Here is a tiny trained network, its code and every weight. The questions are about switching its units off for an input and a class, where a switched-off unit gives its printed mean instead of its output.

import numpy as np


def w(rows, s, z=0):
    codes = np.array(rows[::2]) - 128.0
    scale = np.full(codes.shape[1], s)
    scale[-1] = z or s
    return codes * scale


def norm(h):
    return h / np.sqrt((h * h).mean(-1, keepdims=True) + 1e-5)


def f(y):
    return y / 2 * (1 + np.tanh(0.7978845608 * (y + 0.044715 * y**3)))


def log_softmax(a):
    a = a - a.max(-1, keepdims=True)
    return a - np.log(np.exp(a).sum(-1, keepdims=True))


def net(x, mask):
    res = np.array(x, float).reshape(1, 3) / 4 @ E
    u = 0
    for l in range(4):
        y = f(norm(res) @ A[l][:, :-1].T + A[l][:, -1])
        res = res + np.where(mask[u : u + 4], y, B[l][:, -1]) @ B[l][:, :-1]
        u += 4
    return log_softmax(norm(res)[-1] @ U[:, :-1].T + U[:, -1])


A, B = {}, {}
E = w([
[8,211,210,244,77],'x0',
[100,150,30,133,215],'x1',
[120,1,165,136,186],'x2',
],0.0032)
A[0] = w([
[212,82,105,74,254,119],'0.n0',
[131,162,96,210,15,114],'0.n1',
[34,232,113,159,224,3],'0.n2',
[125,25,206,196,82,165],'0.n3',
],0.0049,0.0018)
B[0] = w([
[196,37,149,130,254,254],'0.n0',
[255,103,150,220,30,197],'0.n1',
[80,150,151,96,177,183],'0.n2',
[168,133,186,5,183,227],'0.n3',
],0.0045,0.0027)
A[1] = w([
[215,85,130,2,180,234],'1.n0',
[116,232,34,127,138,250],'1.n1',
[131,43,168,76,91,183],'1.n2',
[118,75,59,79,88,97],'1.n3',
],0.0067,0.0014)
B[1] = w([
[115,174,254,77,140,254],'1.n0',
[130,92,97,38,96,167],'1.n1',
[91,126,181,206,148,169],'1.n2',
[162,26,192,138,162,130],'1.n3',
],0.0074,0.0067)
A[2] = w([
[157,4,111,184,253,127],'2.n0',
[168,121,72,168,104,8],'2.n1',
[177,99,79,202,147,82],'2.n2',
[247,84,89,158,159,251],'2.n3',
],0.0063,0.0023)
B[2] = w([
[166,142,128,11,173,250],'2.n0',
[82,133,112,122,70,69],'2.n1',
[71,145,84,127,95,51],'2.n2',
[117,255,170,133,108,168],'2.n3',
],0.0094,0.0018)
A[3] = w([
[198,114,124,189,143,15],'3.n0',
[44,111,49,79,133,70],'3.n1',
[99,135,254,173,127,202],'3.n2',
[70,143,36,60,166,250],'3.n3',
],0.0076,0.0019)
B[3] = w([
[57,23,137,236,127,113],'3.n0',
[113,134,122,254,141,133],'3.n1',
[130,113,109,19,199,255],'3.n2',
[51,116,228,195,169,164],'3.n3',
],0.0072,0.0069)
U = w([
[150,69,67,156,107,3],'0',
[191,68,26,200,148,18],'1',
[161,49,57,166,114,16],'2',
[174,83,50,125,118,26],'3',
[165,194,84,99,6,229],'4',
[139,145,240,4,211,185],'5',
[35,161,141,237,150,193],'6',
],0.012,0.0049)

Each question gives the input, the list of numbers given to net, and the class t.
The units are the neurons (one row each of A and B). Each row of codes is followed by its name. A weight is (code - 128) times the scale printed after its matrix; where a second scale follows, it is the last column's (A, B and U).
mask holds one flag per neuron, layer by layer. A switched-off neuron (its flag False) gives its mean, the last column of its row in B, instead of its output. The means were averaged over made-up inputs and are rounded, as every weight is.
A unit's drop is (log p(t) with every unit on - log p(t) with that unit switched off) / (log p(t) with every unit on - log p(t) with every unit switched off).
The circuit of an input: a set's keep is (log p(t) with only the set's units on - log p(t) with every unit switched off) / (log p(t) with every unit on - log p(t) with every unit switched off). Starting from the 12 units with the biggest drops (on a tie, the unit counted first), units are removed one at a time, each time the one whose removal leaves the highest keep (on an exact tie, the one counted first), for as long as the keep stays at least 0.8.
units of the circuit, in order: the units of the circuit, biggest drop first
unit that matters most: the unit with the biggest drop
k most important neurons: the k neurons with the biggest drops, biggest first
top k neurons in layer l: the k neurons of layer l with the biggest drops, biggest first
drop of u: that unit's drop, to one decimal
input [3,-6,-4], class 4: 2 most important neurons : (1.n0, 0.n1)
input [3,8,4], class 6: units of the circuit, in order : (1.n0, 3.n2, 0.n3)
input [0,6,-1], class 6: unit that matters most : 0.n3
input [3,-7,-5], class 4: 2 most important neurons : (1.n0, 0.n1)
input [8,-8,-7], class 4: units of the circuit, in order : (1.n0, 0.n1, 3.n3)
input [5,-7,-4], class 4: top 3 neurons in layer 0 : (0.n1, 0.n0, 0.n2)
input [8,-7,-6], class 4: units of the circuit, in order : (1.n0, 0.n1, 3.n3)
input [-2,5,-7], class 6: top 2 neurons in layer 3 : (3.n3, 3.n1)
input [8,-7,-5], class 4: units of the circuit, in order : (1.n0, 0.n1, 3.n3)
input [1,-1,-4], class 4: 2 most important neurons : (1.n0, 0.n1)
input [8,7,8], class 6: 3 most important neurons : (1.n0, 0.n0, 3.n1)
input [-3,-3,-5], class 4: 2 most important neurons : (0.n0, 0.n3)
input [7,4,-4], class 6: 2 most important neurons : (1.n0, 0.n2)
input [6,6,0], class 6: unit that matters most : 1.n0
input [4,-7,-5], class 4: 2 most important neurons : (1.n0, 0.n1)
input [1,1,-7], class 4: drop of 0.n1 : 0.5
input [5,4,-4], class 6: drop of 1.n0 : 0.9
input [4,8,0], class 6: drop of 0.n3 : 0.0
